Known rows:
[  1  -6  -1   7   5   8   1   0  12  -9   7  -6   6   2 -10  -1  -7   4
   6   9 -12 -14   8   2  -7  -4   0   9  -8   0   2   0  11  -6]: dofem
[  7  10  -4   3  15   8  18   8  26   5  -8 -12  -2 -16   4  -8  -2  -8
  -6  -9  12 -15  12   7  10  10  -1   1 -12 -15   2   8   9  -2]: rutok
[  3  -3   0   3  11   5  -8  -4  -5  -2  -4   5   4  -8  -8   3   2   4
  -3   0 -13 -11 -11  -1   4 -11   2   2   2   3   7  -4   1  -5]: vere
[ -1 -17   0   2  -6 -10   9   8  -2 -24   2   4   1  14  -9 -13 -16   1
  17  -3   7  25   7  -2 -19  20   9  -5 -10 -17   5 -11  -8  -6]: klelik
[-15 -10 -14  14  -6  -5  -7  -1  -7 -10 -10   1   4   0   8   4  -7   4
   8   6   8   1   1  -6  -6   9   1  -2  -3  -7   5 -14 -10   3]: gine
[11 -1  4 -3  0  3 -2 -7 -5  2  4 -2  0 -3  3  0  1 -4  0  6  0 -6 -3  0
 -7  4  0 10 -3  6  7  3  2 -5]: drusiflem
[  4   0   7   1  12   3  -4  -5 -10   1  -3   4   8  -8  -7   3   0   4
  -3  -2  -6  -6  -4  -3   1  -6   3   6   6   4   6  -3   4  -3]: zekos
[-1  7 13 -5  0 -2 -2 -6  3 -5  4  4  7  9 -6  0  8  1  3 -3  0  7 -1  5
  5 -7 -3  3  7  2 -8  8  4  5]: kloklon
[ 7 -2  6 -3  9  5 -2 -2 -2  1 -1 -2 -1 -1 -5  4 -3 -1 -3  2 -5 -6 -5  0
  1 -2  4  8  0  4  2  1  3 -6]: bigar
[-13 -15 -12   9  -2  -5 -12   3  -5 -10 -13  -7   2   1   0   6  -3   5
   4   8   5  -3  -2  -8  -1   6  10  -9  -2  -9   4 -12  -8   2]: zogro
[  9  -3   2   6   7   5  -4   0   8  -1   2  -8  -2   5  -8   5 -12   0
  -3   2   1  -8   4   6 -13  -1   8   8  -3   1   2   5   8  -1]: fligrikik
[  6  -1   3  -5   2  -1  12  10   3   3   3   1  -4 -15  -8 -12  -3   4
  -7  -8  -8  -1   9   1   0   0  -5  -4  -5   1   3  -4   9  -7]: tatrek
[  3  15  -1 -12 -11   2  18  10  10  15  15   0 -13   3   6  -4  -1  -6
  -9  -6   2   9  10   8   1  -1 -11  -4  -1   6 -14  10   7   2]: skuvovam
[-18  -5   2  -5 -10  -8  -5   2  -3  -6  -5  -5   4  13   5  -1  11  -3
  11   6   7  12   3  -7  12   6   3  -9   3  -9 -10   2  -8   8]: susto
[  0   2  -8  13  -3   2 -10  -8  -2   3  -2  -8   0  -7  10  10  -3   0
  -6   8   2 -13  -2   0  -3  -1  -2   9   0   5   5  -2   2   3]: tipan
[-16 -14  -4   3   3  -7  -6   1  -7  -9  -9  -9   3   4   6  -1   0   0
  12   9   6   4   3 -12   1  12  11  -3  -1  -6   2  -5  -6   3]: gronus
[ 18  32  -1  -8  12   1  17   4  38   4 -21  -5  -1 -15   5 -16  22 -19
 -11 -23  27  -9  -4  19  42  12 -11 -14 -15 -32  -7  12  -3   5]: skola
[  7   6  12 -10   5  -9  -6  -9  -9   1   3   4   2   2  -4  -8  16  -2
   1   4  -7  -1 -10   0  13  -6  -7   3   5   6  -2   4   1   1]: drofa
[  5  -7   8  -1   2  -4  -7  -6   0  -5  -3  -4   3  -7  -3  -2   0   5
  -6   2  -5 -15   0   2  -2  -2   1  10   1   7  11  -5   4  -5]: zudek
[  8  14   0  -8   4   3  10   2   3  14   7  10 -12   0   3  -9   8  -5
  -2  -6   0  11  -4   3   0  -5  -8  -8  -1   3  -4  10  -3   3]: drustizi
[  7   2   0   3   5   1  -1  -7   0   1   3   2  -1  -1   1  -2  -2   0
   0   1   1  -3  -3   3 -13   0   1   8  -1   5   7   3   2   0]: stogol

Facts:
dipil {driviskul=dipem, floreplu=botra, zaskul=114}
fidatrem {driviskul=zoplil, zaskul=648}
fotegom {driviskul=leti, stodram=sisun, leti, dregrikom, dofem, kloklon, zaskul=71}
zudek {driviskul=groloskim, zaskul=648, lagi=zatrin, dipil, ragrur}
sela {zaskul=648, lagi=trepes}
skevuk {driviskul=dregrikom, zaskul=648, lagi=zudek}
grobrel {driviskul=zefar, stodram=teno, gostas, zaskul=648, lagi=sisun}
kamuk {driviskul=zoplil, zaskul=71}
ropi {driviskul=bizul, stodram=gidran, ridolin, zaskul=71}
fligrikik {driviskul=zoplil, zaskul=648, lagi=ranun}
sisun {driviskul=vere, zaskul=114}
pinak {driviskul=leti, zaskul=114, lagi=tipan}
filabre {driviskul=dranuk, stodram=dadram, fuzun, skiplik, zaskul=648}
stogol {driviskul=fligrikik, zaskul=114, lagi=flikloflin, vebre}
braler {driviskul=dranuk, floreplu=podos, skufun, filabre, zaskul=114}
teno {zaskul=648}
zeflur {driviskul=fligrikik, zaskul=71, lagi=stupes}
zekos {driviskul=fladrude, zaskul=114}
dedroles {driviskul=vere, zaskul=71}
vaskezek {driviskul=fidatrem, stodram=fidatrem, stupes, zaskul=114, lagi=grefom}
sulo {driviskul=zuzedro, floreplu=ragrur, zaskul=648}
guli {driviskul=gine, zaskul=71, lagi=sulo, braler}
stupes {driviskul=zefar, zaskul=648}
kosal {driviskul=kamuk, stodram=drofa, trepes, zaskul=360, lagi=vebre}
ridolin {driviskul=leti, floreplu=tatre, zaskul=71}
breder {driviskul=leti, floreplu=tatrek, stodram=zeflur, lidru, zaskul=648}
kistu {driviskul=vere, zaskul=71, lagi=tipan}
drade {driviskul=gine, zaskul=648}
nagror {driviskul=dremer, zaskul=648, lagi=tatre, zuzedro}
beskugim {driviskul=gine, stodram=faflon, zaskul=71}
skufun {driviskul=dranuk, floreplu=gostas, zaskul=648, lagi=drofa}
studrar {driviskul=gidran, floreplu=dromavak, zaskul=114}
seplok {driviskul=groloskim, zaskul=114, lagi=podos, grezar}
gemuflas {driviskul=plidol, stodram=puplun, kloklon, zaskul=114, lagi=misos}
puplun {driviskul=teno, zaskul=71}
trepes {driviskul=dregrikom, zaskul=71}
groloskim {zaskul=71}
sokin {driviskul=vebre, stodram=dranuk, zaskul=71}
drupu {driviskul=ditren, floreplu=skuvovam, zaskul=648}
misos {driviskul=vitrul, zaskul=71, lagi=sulo}
dipem {driviskul=drofa, stodram=grulil, rutok, zaskul=114}
grotril {driviskul=vebre, floreplu=steski, stodram=stogol, gostas, flusor, zaskul=71, lagi=vebre}
drustizi {driviskul=plidol, floreplu=gemuflas, flusor, zaskul=360}
flikloflin {driviskul=plidol, zaskul=114, lagi=stivi}
kipal {driviskul=dremer, floreplu=bigar, zaskul=71, lagi=skufun}
tatrek {driviskul=leti, floreplu=fotegom, zaskul=114}
groskezi {driviskul=ditren, floreplu=drupu, stodram=tipan, zaskul=114}
gine {driviskul=grefom, stodram=buzin, faflon, pluskotrer, zaskul=648}
gidran {zaskul=648}
doklin {driviskul=teno, floreplu=tukape, zaskul=360}
bati {driviskul=vere, zaskul=648}
grefom {driviskul=fladrude, zaskul=648, lagi=kistu}
votil {driviskul=fidatrem, zaskul=360}
zoplil {zaskul=648, lagi=tupler}
botra {driviskul=dipem, floreplu=susto, zaskul=648}
rutok {driviskul=groloskim, floreplu=pludru, zaskul=648, lagi=fladrude}
livum {driviskul=sela, zaskul=360}
zuzedro {driviskul=zoplil, zaskul=648}
zogro {driviskul=zefar, stodram=puplun, zuzedro, zaskul=648}
skudozis {driviskul=vebre, stodram=flikloflin, drusiflem, flusor, zaskul=114}
kavun {driviskul=zekos, zaskul=360}
stekis {driviskul=braplak, stodram=drustizi, zaskul=648, lagi=ranun, pinak}
tatre {driviskul=leti, zaskul=360}
pludru {driviskul=groloskim, floreplu=skola, stodram=tatrek, pinak, zaskul=648}
steski {driviskul=vebre, floreplu=lidru, zaskul=71}
resem {driviskul=kamuk, floreplu=kosal, stodram=trudrur, tukape, fligrikik, zaskul=114, lagi=teno}
dralo {driviskul=sela, zaskul=114, lagi=leti}
dadram {driviskul=dipem, floreplu=nalir, zaskul=648, lagi=sela}
lidiza {driviskul=gine, floreplu=trako, stodram=gidran, guli, skola, zuzedro, zaskul=648}
skola {driviskul=groloskim, floreplu=pludru, zaskul=71}
lagraflo {driviskul=zefar, floreplu=stupes, stodram=votil, ridolin, groloskim, zaskul=648}
mosem {driviskul=fligrikik, floreplu=stogol, zaskul=648}
ragrur {driviskul=zuzedro, zaskul=114}
draflipu {driviskul=grefom, zaskul=648, lagi=zekos}
buzin {driviskul=ditren, zaskul=71}
plidol {driviskul=zoplil, zaskul=648}
flusor {driviskul=plidol, floreplu=flikloflin, zaskul=648, lagi=grulil}
larisar {driviskul=ditren, zaskul=648}
vitrul {driviskul=fladrude, stodram=ridotem, tatre, bizul, nalir, draflipu, zaskul=71}
dremer {driviskul=gidran, stodram=ranun, grulil, tipan, dregras, zaskul=71}
zozes {driviskul=zekos, stodram=studrar, tipan, draflipu, botra, zaskul=648}
grulil {driviskul=sela, zaskul=648}
bizul {driviskul=teno, zaskul=71}
faflon {driviskul=dregrikom, floreplu=lugi, trepes, zaskul=648, lagi=motrik}
ditren {driviskul=skiplik, zaskul=648}
skiplik {zaskul=71, lagi=grobrel}
braplak {driviskul=gidran, zaskul=71, lagi=kistu}
skuvovam {driviskul=ditren, floreplu=larisar, groskezi, zaskul=71, lagi=vebre}
molam {driviskul=vere, floreplu=sisun, zaskul=360}
pluskotrer {driviskul=sela, zaskul=648}
tipan {driviskul=zekos, zaskul=648, lagi=livum, ranun, vebre}
susto {driviskul=dipem, stodram=skufun, zaskul=71}
motrik {driviskul=bizul, zaskul=360}
ranun {driviskul=teno, zaskul=648, lagi=vebre}
fuzun {driviskul=fidatrem, floreplu=votil, zaskul=360, lagi=stogol, ploflor}
skomi {driviskul=braplak, stodram=pinak, zaskul=114}
dromavak {driviskul=gidran, zaskul=71}
stivi {driviskul=dipem, zaskul=114, lagi=livum}
dregras {driviskul=fidatrem, zaskul=71, lagi=motrik}
gririr {driviskul=fligrikik, stodram=lukul, draflipu, vere, zaskul=648, lagi=trako}
travar {driviskul=braplak, zaskul=648}
ridotem {driviskul=fladrude, zaskul=71}
dofem {driviskul=sela, zaskul=648, lagi=guli}
podos {driviskul=dranuk, zaskul=114}
doder {driviskul=fidatrem, stodram=stivi, zaskul=114}
vebre {driviskul=grefom, zaskul=648}
vere {driviskul=fladrude, zaskul=114}
plebras {driviskul=kamuk, zaskul=114}
zatrin {driviskul=drofa, stodram=stogol, kipal, zaskul=648}
trako {driviskul=gine, zaskul=114, lagi=botra}
grezar {driviskul=fligrikik, zaskul=71, lagi=vebre}
skelon {driviskul=skiplik, zaskul=360, lagi=molam}
trudrur {driviskul=gidran, floreplu=dromavak, zaskul=360}
fladrude {zaskul=360}
ploflor {driviskul=zefar, stodram=podos, travar, zaskul=114, lagi=ranun}
dranuk {driviskul=grefom, zaskul=71, lagi=botra}
nalir {driviskul=dipem, floreplu=dadram, botra, zaskul=648}
lukul {driviskul=fladrude, floreplu=ridotem, zaskul=648}
bridru {driviskul=dregrikom, floreplu=skevuk, lugi, stodram=guli, botra, zaskul=71}
tupor {driviskul=vitrul, zaskul=648, lagi=drusiflem}
bograplo {driviskul=dremer, floreplu=nagror, stodram=dadram, ditren, dedroles, dogravis, dofem, zaskul=648, lagi=braler}
gronus {driviskul=drofa, stodram=leti, tatre, zaskul=114}
lugi {driviskul=dregrikom, floreplu=skevuk, bridru, stodram=zoplil, fladrude, faflon, zaskul=71, lagi=skomi}
dogravis {driviskul=vitrul, zaskul=648}
lidru {driviskul=vebre, zaskul=114}
drofa {zaskul=360}
bigar {driviskul=dremer, zaskul=114}
dregrikom {driviskul=drofa, zaskul=648}
tukape {driviskul=teno, floreplu=doklin, zaskul=648}
drusiflem {driviskul=drofa, zaskul=114, lagi=fotegom}
klelik {driviskul=plidol, stodram=dedroles, sisun, tukape, pinak, zaskul=114, lagi=tatre, trako}
tupler {driviskul=gine, stodram=tupor, zudek, fidatrem, zaskul=360, lagi=dadram}
zefar {driviskul=fladrude, stodram=grulil, drupu, skola, zaskul=114}
kloklon {driviskul=zoplil, zaskul=71}
pladro {driviskul=vitrul, floreplu=tupor, zaskul=71}
nelas {driviskul=vitrul, zaskul=360, lagi=vere}
gostas {driviskul=dranuk, zaskul=648}
leti {driviskul=fladrude, zaskul=71}

Rows:
No name comes twice in this set of rows, the named rows included.
[ 15  -6  12  -7   3  -7 -10  -2 -15  -4  -3   3   1  -9 -10   0  -1   3
 -10  -8   5   1  -7   0   0   0   9   0   6   5  10  -4  -1  -9] | sisun
[-27  -9 -14 -13 -27  -8  12  19 -10  22  15  -1 -25   9  16  -3  -1   2
   0   2  -3  22  17 -12 -10   5  -7 -22   7  16 -15  -1  -5  11] | lugi
[-13 -14  -7  11  -5 -10  -9  -1  -3 -13  -9  -5   8   0   0   0  -3   6
   6   7   3  -1   5  -7  -1   7   5  -5  -4  -6   4 -15  -3   1] | filabre
[-15 -13 -12   6   2  -7 -12   0  -6  -2 -12 -10  -2   6   9   3   3  -1
  10  14   7  -3  -1 -10   4   9  11  -5  -5  -6   0  -5  -7   4] | dipem
[-14  -6   4  -5  -8 -11  -7   1 -11 -12  -9   9   8  10   1  -1   9   3
   8  -7   7  19  -6  -7  12   6   0 -15   8 -11  -4  -9 -16   5] | fotegom
[-13   2 -12   6  -3  -8  -2  -3  -8  -9   0  11   7   9   4  -5   6  -3
  15   7   0  18  -4  -6   7   2  -7  -8  -3 -10  -9  -3  -9   7] | tupler
[  3   5  -3  -4   3   3  11   2   2  13   1   0 -10  -9   6  -4  -2  -2
  -7  -3  -3  -7   2   0  -5   2  -6   2  -2   8   3   0   1  -4] | studrar
[  0  -2  -2  -8  -5  12  12   8  -3  19  -1  -1 -12 -20  11  -2   5  -1
 -11  -6  -2 -10  -2  -6  -7   2   0  -7   2  13  14   1  -4  -3] | botra
[  8   2   3   5   1   2  -5  -7 -10  -2   1   9   8 -10   2   0   1   2
  -2   1  -3  -2  -4   1  -5  -3  -2   8   3   3  10  -4  -1  -2] | podos
[  2  -6   4   2   7   7  -7  -3  -1  -5  -6   3   9 -10  -8   3   2   7
  -3   0 -11 -12  -9  -2   0 -10   5   2   3   2  10  -6  -1  -7] | stupes
[ 5 10  4 -2 -4  1  1 -7 12 -3 11  4  2 14  1  0  4 -6  4  2 -3  6  0  9
 -3 -8 -9  4  1  2 -8 10  3  5] | zeflur
[ 12   0  -4   6  -2   9  -5  -2   1  -1   7  -4  -1  -4  -1   9 -12  -3
  -5   1   2  -3   2   5  -9  -1   3   8  -5   1   7   0   5  -7] | tupor
[  2  -1  -5  11   1   3  -7  -3   1   0   1 -10   5  -4  -1   7  -9   3
  -1   8   1  -8   9   2  -3  -3   5   9   0   1  -1   2  11   0] | draflipu
[ -5   2  16  -9  -1   8   0  -5  -2  -2   3   8  11   3  -2   0  17   0
   5   1 -10   1  -5  -1  10  -9  -3   3  11   5  -3   8   0   1] | trepes
[ 15   7   8  -8  -6  -9 -12  -4  -2   2   4  -7  -8  12  -5   8  -2  -5
  -8  -2  12   6  -2   9  11  -6   1   4   3   3 -11   8   4  -1] | skiplik

The same objects again, as new rows of numbers:
Known rows:
[-1  1  4  4  8 -6 -5  2 -1 -8 -3  0  1 -6  5  8  4 -4  0 -5  1  1 -4 -1
  1  0]: draflipu
[  0  -4  -4  -4 -13   5   4   0   2  14  -1   0  -2  -2  -1  -5  -1  -1
   5   2  -3   1  -5   7  -4  -1]: gronus
[-3  2 -3  0  8 -9 -2  1 -1 -9  5  0  3 -2  4  3  8 -1 -4  0 -2 -1  1 -1
  1  1]: zeflur
[ -2   2   7  12  -2   4   3   3  -4   0   6  -4  -7   5  -2  -3 -10   2
   6   7   1   0   4  -3  -1  -4]: nagror
[  2   2   5   5 -11  14   1   2   1   9   1  -2  -7  11  -8   1 -16   2
  14   6   3   2   4  -1  -2  -2]: filabre
[  2   4  -4  -6   4  -9   2   4  -4  -2  -4  -4   1  -4   2 -14  18   4
 -19  -7  -8   2  -5  -3  -2   1]: flikloflin
[-1 -2 -1 -4  8 -5 -5  0  2 -5  0  4  6 -1  5  8  9 -4 -4 -4  0 -2 -4  1
  3  1]: ridolin
[ 1  0  3  1  3 -9 -1  1 -3 -2 -2  4  1  1 -3  6 -2 -1  8 -1  3 -1  1  1
 -3  0]: nelas
[  3   0  -1   4 -11   8  -2  -3   5   7   0   0  -4  -2  -7 -10 -15   0
   6  11  -2   1   1  -2  -6   1]: fotegom
[  1  -4 -13   0  -5   8  -2   2   5   3   3   3   2  -3  -1   4   5  -7
   4   0   3  -1  -1   2   0   1]: sulo
[ 2 -1  2  5 -1 -6  2 -1 -1  0 -5  4 -1  4 -8 -7 10  0  1 -3  1 -2  0 -1
  0 -1]: braplak
[ 2 -5 -4  2 -9  8  0 -1  4  9 -3  5  1  1 -7  8 -4 -6 15  0  7 -1 -1  5
 -1 -1]: lagraflo
[ 1  4  6 -1  5 -8 -6  3 -3 -4  2 -3  1 -7  0  4  0 -4  2 -1 -3  2 -5 -3
 -2  3]: gostas
[-10  -4 -20  23  16   2   7   6  -6 -25 -16   5   0 -13  19  -2  -6  -4
 -13 -10   7  -5   8  -1   4  -4]: nalir
[ 0  0  1 -3  0 -2 -1  0  0 -2  1  3  0  1 -2  3 -1 -1  5  0  1  0  2  1
 -2  0]: misos
[  6   0   1  17  -8  -3   3  -1   3  11 -16   5  -2   9 -10   1   9  -1
   7  -3   6  -2   1  -1  -7  -4]: stekis
[  0   4  -1  -3   2  -4   1   4  -3  -3  -4  -5  -1  -3   3 -16  18   3
 -17  -4  -7   2  -4  -3  -1   0]: stogol
[-2  1  1  2  7 -8 -3  1 -1 -6  4  0  1 -1  4  3  8 -2 -4 -1 -3 -2  0 -2
  1  0]: puplun
[  2   2   6   2   1   9   1  -6   4   2  -3  -2   0   4   1   4 -18   8
  -2   4   4   2   7  -3   3  -1]: bati
[-1  0 -4  5 -3 11  2  2 -1  1  8 -2 -5  9 -2  0 -9  1  4  4  0 -3  8 -3
  1 -2]: motrik
[  0   6   5  10   6   3  -3  -5   3  -9  -2  -6   0   2   5  -3 -11   8
 -13   7  -2   0   8  -8   0   0]: votil

Rows:
No name comes twice in this set of rows, the named rows included.
[  2   8  14   0  -8  -2  -5  -1   0  13  16 -11  -8  12 -10   2  -5   3
  19  11  -7   2  -3  -2  -3   0] | skevuk
[ -8   1 -11  22  14  13   8   1  -2 -25 -14  -2  -4 -11  20 -10 -29   6
 -25  -1   5  -2  14  -8   1  -3] | botra
[  1  -6  -3 -24  -2   7   1  -1   2  12   1   4   7   6   3  17   7  -2
  -1  -9   0   2  -5   8   5   0] | braler
[-10  -9 -23   6   1  11  10   6  -4 -13 -11   6  -1 -13  15 -12  -5  -4
 -12  -6   4  -1   4   7   3  -3] | dipil
[ -2  -2  -1 -32  -5  -8   5   2  -9   0  10   7   2  -7 -17  -8 -13   2
  21  -3   2   3   2   8   1   6] | beskugim
[  2  -1   0 -15  -9   4   4   2  -1  14  -2   2  -2   1  -5   0  -5   3
   6  -1  -1   5  -2   6  -2  -1] | skudozis
[  2  -1   1  -3  -4  -4   5   1   0   3  -8   1   1   3  -2 -11  13   2
  -7  -5  -3   2  -5   3   0  -2] | seplok
[  1   6  10   6   6   7  -3  -5   4  -7   0  -6  -1  -1   6   0 -18   7
 -10   6  -3   1   5  -9   2   2] | tatre
[  5   1  -7  21 -13   5  -3   0   6   5 -10   1  -5   2 -10 -13   3  -3
   4   5   2  -2   1  -4  -8  -1] | kosal
[ -3   0  -3 -26  -3  -3   7   3 -11   2  10   4   0  -5 -16  -6 -16   2
  22  -5   5   3   3   8   2   3] | gine
[  3   0   7  25   3   5  -8  -4  10  -2  -4  -4   0  -3  11   7   8  -6
 -11   5   0  -1  -3  -5  -1  -2] | travar
[-2  4  5 -8  6 -2 -1  4 -4 -3  2 -5 -1 -7  7 -2  3  1 -9 -2 -8  5 -5  0
 -1  1] | lidru
[  6  -2   6 -10 -16   1  -6 -10  11  22  10   0   2  11 -14   7  -1  -2
  19  11  -2  -1  -6   4  -1   3] | bridru

